Small tables with named rows and columns. After each table, cells are looked up by row and column.

dunuzop:
fields: kotagaf, relasag, furipe
tisazu: [101, 91, 59]
tez: [217, 243, 199]
modeval: [100, 162, 108]
bebafi: [35, 38, 62]
totabap: [62, 127, 72]
non: [12, 15, 52]
lepid: [147, 93, 170]
pake: [152, 165, 185]

furipe of tisazu = 59
kotagaf of non = 12
relasag of lepid = 93
relasag of non = 15
kotagaf of bebafi = 35
kotagaf of totabap = 62
furipe of non = 52

Table vizulu
         sazib  temulo  gat
nurubip    175      65  235
zisu       119      65  166
veruf      145      62  186
bivubi     228     160  132
gisod       80      62  168
fule       116      54  148
lem        167      85  168
laku       243     152  121
sabeb      169      35  109
lopezol    125      71  172

sazib of veruf is 145
temulo of bivubi is 160
gat of laku is 121
temulo of nurubip is 65
sazib of gisod is 80
gat of bivubi is 132
gat of lem is 168
temulo of laku is 152
gat of lopezol is 172
temulo of fule is 54
gat of fule is 148
gat of zisu is 166

Table suv
cols = gakelo, rugu, zule, gopebut, tidodab, gerimu, zum, vuk, kunuzi, bos
rar: [55, -16, 40, 88, 51, 91, -9, 4, 57, -1]
guli: [61, 70, 15, -26, -19, -22, 66, 63, 6, 50]
vizipo: [36, 67, -2, -62, 11, -26, 56, 53, 0, 66]
rulop: [31, 58, 9, -10, 7, -58, 39, 63, -14, 49]
puzud: [24, 38, -4, -35, 24, -8, 86, 61, -21, 73]
sozoge: [24, 47, 5, -18, -9, -26, 42, 58, -6, 57]
dezubi: [23, 48, 12, 13, -10, -31, 18, 15, 3, 47]
fimuve: [12, 34, -5, -9, 15, -16, 39, 46, -13, 55]
nos: [1, 57, 21, -12, 11, -27, 44, 44, 2, 52]
ril: [-24, 67, 32, 1, 22, -14, 51, 89, 33, 65]
vel: [-22, 36, -14, 9, 12, -14, 46, 1, 4, 40]
buru: [-32, 58, 12, 23, 36, 6, 32, 26, -11, 53]
nav: [-33, 62, 20, -28, 41, -46, 47, 27, 12, 31]
rufo: [-32, 62, 32, 31, 24, -28, 69, 40, 33, 55]

gakelo of vizipo: 36
bos of puzud: 73
kunuzi of rufo: 33
gopebut of vel: 9
rugu of vizipo: 67
bos of nos: 52
tidodab of vizipo: 11
gakelo of nav: -33
zule of vel: -14
kunuzi of puzud: -21
bos of vizipo: 66
zum of rar: -9
vuk of puzud: 61
kunuzi of nav: 12
kunuzi of fimuve: -13
Row with the largest gakelo: guli

